In the rows, 128 means zero.
Each row of numbers stands for one node and depends on some of the facts below. Use the named rows to name the rest.

How the nodes are related:
ω: points at; π: belongs to class
k73 ω:k357,k427 π:470
k211 ω:k870,k578 π:417
k417 ω:k630 π:470
k7 ω:k176,k642 π:550
k867 ω:k391 π:417
k708 ω:k426 π:550
k162 ω:k257 π:550
k354 ω:k908,k493,k338 π:37
k630 ω:k908 π:698
k493 ω:k677,k889 π:470
k704 ω:k174 π:37
k631 ω:k541 π:37
k306 ω:k861,k357 π:37
k393 ω:k642 π:37
k325 ω:k836 π:37
k176 ω:k493,k420 π:37
k284 ω:k421,k968 π:470
k133 ω:k630,k862,k184 π:37
k793 π:37
k696 ω:k534 π:417
k670 ω:k336 π:550
k250 ω:k889,k862 π:550
k731 ω:k247,k578 π:37
k577 ω:k247,k133,k437 π:698
k336 ω:k427 π:550
k728 ω:k931 π:37
k247 π:37
k594 ω:k247,k131 π:37
k564 ω:k426,k208 π:37
k130 ω:k968 π:417
k899 ω:k793 π:37
k870 ω:k141 π:698
k836 ω:k386,k7 π:37
k420 π:37
k862 ω:k640 π:37
k665 ω:k503 π:550
k640 ω:k14,k899 π:698
k386 ω:k534,k437 π:37
k691 ω:k162 π:470
k378 ω:k429,k426 π:550
k606 ω:k696,k386,k306 π:37
k86 ω:k358 π:37
k338 π:470
k501 π:417
k740 ω:k862,k374 π:550
k764 ω:k591,k963 π:698
k732 ω:k696 π:37
k534 ω:k554,k420 π:550
k808 ω:k696 π:37
k14 ω:k501,k899 π:550
k209 ω:k208 π:698
k726 ω:k426,k209 π:417
k931 ω:k324,k904 π:37
k578 π:37
k224 ω:k731 π:470
k445 ω:k14 π:417
k963 ω:k459 π:37
k800 π:698
k968 ω:k174,k578 π:37
k90 π:470
k167 ω:k342 π:37
k591 ω:k162,k224,k836 π:37
k625 ω:k176,k731 π:417
k773 ω:k373,k338,k665 π:37
k896 ω:k872 π:37
k258 ω:k997,k691 π:417
k249 ω:k188 π:550
k475 ω:k90 π:37
k763 ω:k870 π:550
k610 ω:k324 π:417
k357 ω:k336 π:550
k429 ω:k249 π:37
k554 π:37
k796 ω:k354 π:37
k391 ω:k247 π:37
k565 ω:k420,k133 π:550
k642 ω:k426,k793 π:37
k318 ω:k164,k459,k591 π:470
k191 π:37
k427 ω:k704,k862,k965 π:37
k373 ω:k393 π:698
k459 ω:k708,k287 π:417
k226 ω:k420 π:550
k188 ω:k14 π:470
k819 ω:k541 π:470
k517 ω:k155,k631 π:550
k79 ω:k809,k961 π:550
k319 ω:k188,k191,k208 π:37
k34 ω:k704,k578 π:550
k324 ω:k733 π:550
k227 ω:k358 π:37
k491 ω:k306 π:698
k287 ω:k997,k227,k836 π:37
k641 ω:k625 π:37
k528 ω:k231,k73 π:698
k861 ω:k319 π:37
k677 ω:k224 π:550
k516 ω:k677,k131,k800,k209 π:37
k174 ω:k354 π:550
k680 ω:k258,k808 π:698
k437 ω:k554 π:37
k809 ω:k534 π:37
k421 ω:k708,k287 π:37
k125 ω:k965 π:37
k990 ω:k233,k175 π:470
k618 ω:k809 π:417
k965 ω:k899 π:37
k426 ω:k338 π:470
k342 ω:k808 π:470
k300 ω:k594,k963 π:37
k733 ω:k554,k696,k475 π:470
k131 π:37
k155 ω:k427 π:417
k383 ω:k554,k14 π:470
k889 π:37
k908 ω:k899 π:550
k150 ω:k732 π:417
k123 ω:k325,k354 π:37
k645 ω:k162 π:470
k943 ω:k899 π:698
k685 ω:k287 π:37
k941 ω:k867,k175,k517 π:37
k503 ω:k426,k155 π:698
k792 ω:k610 π:417
k175 ω:k965,k577 π:37
k997 π:37
k374 ω:k862 π:698
k344 ω:k631,k819 π:698
k94 ω:k475,k191 π:550
k184 ω:k224 π:37
k541 π:37
k163 ω:k870,k591 π:698
k141 π:37
k19 ω:k792,k475,k445,k631,k308 π:417
k231 ω:k591 π:470
k872 ω:k577,k640 π:470
k233 ω:k459,k336,k338,k534 π:37
k358 ω:k162 π:550
k722 ω:k459 π:550
k257 π:37
k164 π:550
k208 π:37
k904 ω:k247,k130 π:550
k308 π:550
k961 ω:k640 π:470
k801 ω:k931 π:37
k663 ω:k184 π:470
k973 ω:k90,k640 π:37

Some nodes and their rows:
k663: [ 99 151 110 168  88 117 111 117  76 154 101 142 164 116 113 149 129 113
 135 108  87 152 114 218 102 187 116 139 150 100 131  88 187  55]
k680: [101 159 182 131 110  63 126 139 101 121  94 132 101 118 121 163 130 153
 123 173  78 149 157 244  86 100 149  82 141 152 144 154 111  60]
k209: [154 200 140  85  76 138 118 143  81 105 135 105 119 136 152 119 132 109
 126 148 151 124 150 123 107  82 115 133 131 104 141 132 159 202]
k904: [155  98 109 155 101 170 139 150  84 107 113 126 121 126 106 170 118  93
 101 168 151 104 111 194  98 156 115 124 104 100 122  94  95 117]
k732: [150 110  95  82 200  56 144 134 167 115 127 131  97 154 118  84 114 159
 151 101  69  94 157 116 142 174 150  86 131 158 137 139  86  67]
k704: [121 113 139 124 180 192 132 120 142 108 148 137 134 158 118 112 121 128
 130 109 133 146 113 148 158 111 144 126 102 126 121 142 155 164]
k491: [106 195  88  79  83  62 127 149  81 128 101 111 117 160 157 123 121 153
 144  95 105  93 124 105  82  81 138 135 156 150 146 145 114  76]
k708: [119 113 164 128  58 178 120 141 160 149 121 133 119 102 130 169 142  94
 106 144 148 111 134  65  90  97 137 132 116 111 135 137 121 189]
k554: [159 109  98  95 172 131 140 122 168 103 147 113 113 105 119  87 119 151
 138 113 130 128 150  73 174 148 136 104 128 139 114 152 112  94]
k131: [159 105 179 123 123 204 133 122 171  99 152 134 126  71 116  90 123 105
 115 145 156 155 153  99 170  90 120 106 104 103 110 127 149 184]
k300: [ 97 113 173 142 104 179 124 126  89 117 137 143 130 157 130 124 123  96
 129 104 143 151 110 185 168  88 142 142 103 148 140 115 149 157]
k344: [104 102 117 124 237  65 110 136  73 113  95 103 155 167 158 176 153 188
 125 170  91 156 112 214 134  86  91 149 158 149 143 169 103 209]
k870: [109 173 105  81 232 132 147 134 102 150 153 145 173 119 113 167 117 196
 134 171 152 104 111 196  82  79 152  78 147  98 148 162 127 186]
k7: [131 111  95 136  78 194 121 140 159 149 116 125 112  94 120 163 135 103
 108 135 135 122 125  78  74 115 133 116 124 111 126 120 144 176]
k226: [ 99 126  90 162  84 124 114 129 129 160  92 131 113 140 114 167 131  98
 104 104  77 121 114 127 101 174 141 113 122 113 136  98 167  67]
k990: [106 167 131 153  80  89 112 121  81 159  93 134 162 151 126 157 125 115
 145 107  98 144 119 178  94 174  98 147 158 118 137  84 138 118]
k493: [126 117 142 155  92 164 115 118 115 129 128 132 165  79 115 131 122 111
 136 126 123 156 136 153  92 166 106 132 150  96 116  85 171 148]
k141: [148 109 146  75 223 210 144 123 183 155 150 150 172 117 112 121 115 199
 153 173 160  99 115 148  89 139 147  89 122  95 129 163  96 207]
k796: [ 96 145 126 151  95 180 114 119  99 124 134 144 131 157 133  93 129 108
 131  94 113 150 110 156 178 116 146 140 108 141 143 103 184 135]
k437: [146 106  95 111 165 125 136 123 128 108 142 133 114 154 123  99 119 129
 135  97 115 137 115 103 181 141 144 115 118 145 117 141 127  69]
k685: [101 118 182 143  68 109 121 125  85 146 139 147 112 151 137 141 133 116
 140 105 123 148 113 149 140  89 153 149 107 155 142 143 124  92]

Rows to name:
No name comes twice in this set of rows, the named rows included.
[150 111 183 128  87 145 135 120 190 120 148 142 111  54 124 131 122 157
 132 166 133 151 171  79 135 105 156  96 124 154 111 158  90 147]  k997
[101 188  81 118  91  67 117 138  83 124 102 105 110 153 142 128 126 157
 121 116  86 137 114 155 116  76 125 141 152 125 141 136 182  58]  k943
[106 122  87 102 149  79 138 125  93 129 121 129 116 162 135 100 119 141
 143  91 100 108 109  92 180 173 129 143 126 152 127 139 125  59]  k973
[139 194 181 106  71 161 118 136 105 131 131 126 159 133 133 124 129 104
 148 111 151 138 159  79  92 130  91 144 159  96 132  85 114 198]  k426
[160 126 176 120  84 181 119 123 160 118 143 112 162  58 121 114 125 112
 147 144 142 148 166  81  84 134  95 126 157 100 111 101 135 205]  k338
[161 105 118  93 106 178 132 123 170 104 153 116 118 109 124  92 126 140
 129 109 150 147 154  52 174 101 123 117 125 117 111 149 153 185]  k793
[154 194 100  83  60 144 133 152 144 139 116 110 124 165 156 144 126 101
 120 100 156  83 156  61  82  93 105 136 141 109 137 135  98 198]  k249
[150 111  97 115 151  72 139 133  73 131 106 117 141 124 113 158 121 107
 154 143 111 104 154 161 100 180  95 121 156 122 115  96  97  94]  k733
[150  96  93  87 213  84 140 131 115 102 141 114 113 160 138 110 118 140
 148  95 138 105 122  77 172 155 111 129 124 153 115 156  86 140]  k475
[157 109 178 123  46 197 134 138 185 155 148 135 115  54 119 178 134 121
 106 176 151 129 153  68  81  99 147 107 129 104 110 150 113 175]  k164
[132 109  86 131  98  63 135 118 112 154 107 108 129  75 112 124 120 168
 155  99  89 122 129  77 103 189 109 131 158 108 115 101 138  50]  k961
[104  96 187 148  78 132 131 122 119 164 147 149 104  74 140 153 129 159
 136 146 148 151 142  95 121  88 155 145 127 149 113 162 107  86]  k227

The same nodes again, as new rows of numbers:
Some rows with their names:
k130: [126 121  88 100 159 118 156 156 159 132  80 110 145 152 102  88 117 105
 152 160 148 101  89 140 172 116 120 138 167 116 117 102]
k565: [105 143 103 121 149 157 107 129 151 132  96  96 136 115 105  93 117 153
 136 159 141 122 133 117 171 125 157 125 153  98 101  90]
k973: [108 131 137 115 126 130 111 137 109  93  89 153 154 134 132 183 110 104
 122 109 148 133 134 168 119 140 136 122 120 146 164 112]
k808: [109 154 129 153  90 144 103 154 150 126 143 101 105 115 132 175 106 105
 120  91 164 106 124 173 101 145 137 121 111 137 131 162]
k801: [107 138  86 121 146 137 144 133 146 109 112 125 168 145  84 115 118 137
 136 130 145 102 115 138 158 139 136  86 150 108 143 124]
k325: [138 144 106 122 115 129 105 133 144 114 145 140 157 157 140 170 121 100
 126 117 129 130 125 181 120 149 121 122 116 129 167 110]
k618: [116 144  95 117 163 132 154 176 137 144  88 116 133 134 108  99 106 140
 141 153 140 103  83 143 169 109 137 139 143 104 112 120]
k167: [111 136 121 112 108 135 112 135 132 102 123 141 151 153 135 176 114  98
 125 114 142 128 131 168 118 135 131 124 127 138 151 119]
k163: [141 116 150 105 132 129  89 118 129 139 146 144 149 158 162 146 127 103
 147 158 141 111 110 148 138 123 125 156  93 141 167 100]
k421: [102 152  99 117  97 117 100 155 135 115 162 146 175 183 142 177 117  95
 118 122 129 135 127 155 120 131 118 121 136 134 156 105]
k131: [103  84  93  85 171 149 147 111 119 111 102 146 147 165  94 116 109 159
 107 148 133 146 125 138 146 116 152  59 150  98 115 151]
k287: [129 161  57 133 150 141 136 144 144 137 155 139 182 157 101 111 119 156
 147 145 114 113 114 146 160 145 128  88 131  99 158 119]
k324: [103 151  88 131 142 149 106 131 164 141 103  87 143 118  99  88 116 151
 149 157 143 113 129 116 165 134 160 125 151 108 108  95]
k899: [ 45 130  89 145 202  76 147 173  90 131  61 150 216 130 104 135  70 154
 180 131 149 145 125 130 150 187 217  94 141 140 174 113]
k344: [113 115 161  99 128 131  85 126 123 130 132 148 137 156 148 157 123 103
 131 149 158 117 115 135 137 108 139 154 109 144 157 108]
k990: [104 145 119 113 166 137 153 159 171 124 112 120 167 155 118  86 108 168
 116 130 167 106 125 118 182 145 144 139 136 101 124 111]
k564: [ 59 154  76 113 137 113 141 169 139 122 150 142 195 189  85 123 100 139
 123 148 142 116 112 126 171 110 145  80 166 104 143 113]
k164: [106  99 133  84 145 154  80 100 115 126 101 132 113 166 148 167 101 132
  93 149 110 190 157 143 111 108 150 129 128 108  94  91]
k773: [ 90 144  83 119 146 133 144 151 143 114 124 134 175 160  87 116 105 144
 129 140 143 107 118 133 163 125 145  83 156 107 143 131]
k250: [111 147 155  92 118 147  74 126 128  93  78 122 137 125 143 160 125 117
 112 136 126 139 145 138 144 114 132 157 128 122 129  60]
k338: [ 76 102 158  66 144 129 122 148 137 124 145 146 136 219 172 168  90 145
  67 126 146 170 146 142 121 117 142 146 124  99 105 113]

Rows to name:
No name comes twice in this set of rows, the named rows included.
[ 86 132 118 123 198 105 157 162 140 151  85 121 187 137 137 102  83 175
 153 120 171 121 131 121 165 189 191 149 116 116 155 105]  k188
[100 106 103  92 182 166 111 108 122 135  92 129 127 148 107 104 111 181
 111 170 115 163 141 114 150 109 174  97 144  85  89 103]  k308
[ 91 140 118 119 188 125 159 155 146 149  93 114 157 130 129  91  87 179
 134 122 171 114 130 132 162 173 180 140 127 108 127 127]  k383
[108 184 191  85  92 152 100 149  92  24  54 182 167 111 114 184 137 132
  73 105 142  80 121 149 174 103  93 129 126 126 176  83]  k427
[125  75 163  90 123 125  93 103 155 111  99 114 127 140 146 135 137  58
 150 145 192 109 117 140 134 116 132 168 137 158 143 115]  k577
[121  44  84  73 166 146 162  86 147  95  77 126 144 166  76  98 126 118
 119 151 153 143 131 132 142 125 148  64 189 111 104 146]  k247
[115 176 138 168  99 143 105 196 155 173 122  67  35 102 150 162  89 112
 130  89 170  85  92 184  97 124 140 176 102 138  87 181]  k696
[115  86 168  73 166 145 128 123 127 116 109 148 123 180 166 157  96 148
  72 120 142 169 153 149 117 136 150 151 114 105 109 117]  k90
[121 132 208  86 128 145  80 125  96  82  75 165 144 119 144 156 138 106
 115 138 164  91 113 137 168  99 116 166 108 146 173  89]  k374
[ 88 168 138 163  96 166  69 146 156 161 129  62  46  92 145 163  93 129
 116 104 163 122 139 154  90 131 169 152 112 125  72 153]  k534
[160 101  92  94 166 124 169 115 211 127 112 102 181 165 122  69 142 114
 148 140 168 108 126 130 182 177 122 152 156 109 144  89]  k224
[ 92 178 127 131  87 141  96 169 135 105 154 125 131 148 130 184 107 120
 100 103 141 107 125 163 124 113 122 117 123 123 140 133]  k233
[119  96  81  99 143 138 118 100 188 115  78  83 157 134  90  81 139  96
 155 164 159 121 138 112 173 133 147 127 184 115 107  78]  k904

Now the same nodes, written a new way:
Known rows:
k645: [166  93 122 170  71 136 131 125 132 140 130 170 126 118  58]
k319: [ 97 111 116 150 130 150 124 131 152  93 126 113 125 139 125]
k429: [120 115 124 132 135 139 121 124 130 113 129 124 138 138 128]
k123: [146 133 131 113 136 130 104 125 113 148 109 137 139 131 126]
k167: [133 119 125 129 131 137 128 120 125 121 115 127 138 131 132]
k373: [115 148 115 129 111 120 128 129 120 133 120 131 124 144 123]
k226: [136 133 145 128 123 126 126  93 118 123 148 118 107 128 140]
k336: [107 103 152 124 112  82 141 151  19 122  78  77 105  72 122]
k733: [138 126 133 112 147 132 164  65 128 100 146 132  77 136 120]
k231: [160 141 125 154 125 107 141 135 145 140 128 137 148 108  79]
k792: [124 121 114 120 118 105 127 130 139 130 130 125 117 121 129]
k641: [142 119 125 132 134 137 115 130 128 130 116 133 141 127 135]
k606: [147 120 132 111 136 127 143  70 110 111 120 135 129 133 138]
k427: [141 103 120 105 113 117 149 189  33 110  78 124 125  81 161]
k421: [120 153 108 146 175  90 145 130 151 122 137 104 201 129 111]
k899: [ 70  96 175  94 170 161 130 152 137 178 110 190 144 142 117]
k965: [ 77  91 187  87 162 152 155 163 120 185  92 193 142 113 128]
k475: [125 117 118 137 127 145 141 119 146  94 126 118 128 126 144]
k125: [126 109 137 113 138 126 129 141 104 130 103 140 135 115 134]
k164: [118 134 145 152 113 136 120 130 146 125 142  96 108 117 132]
k90: [121 129 120 146 131 145 134 140 158 100 139 108  89 124 120]

Name these rows:
No name comes twice in this set of rows, the named rows included.
[134 124 135  97 150 134  81 120  89 158 113 149 139 144 122]  k354
[142 132 128 123 138 122 132 120 121 116 137 141 106 129 109]  k342
[ 41 103 213 109 150 157 180 151 163 173 141 182 123 116 129]  k14
[ 74 136  85 118 121 125  83 147  79 123 157 131 140 190 105]  k503
[154 150 140 115 150 138  86 141 133 151  88 115 133 123 145]  k968
[120 145 138 109 116 128 130 137 107 149 110 157 122 143 128]  k630
[108 122 150 131 128 100 139 130  79 131 114  92 118 100 119]  k670
[153 120  82 112 102 157 202 199 106  83 182 167 170 107 206]  k862
[111 111 153 131 123  88 139 131  52 123  94  87 113  86 114]  k357
[158 142 121  97 121 110 100 123 142 159 129 139 118 135 145]  k625
[ 76  98 150 120 132 129 177 135 181 144 138 149 111 122 133]  k445
[183 184 144 105 145 150  63 144 158 156  93 117 124 123 169]  k731
[129 116 118 136 102 103 133 121 150 145 130 129 120 123 115]  k258
[129 131 129 135 133 150  99 136 159 122  99 101 112 124 146]  k578

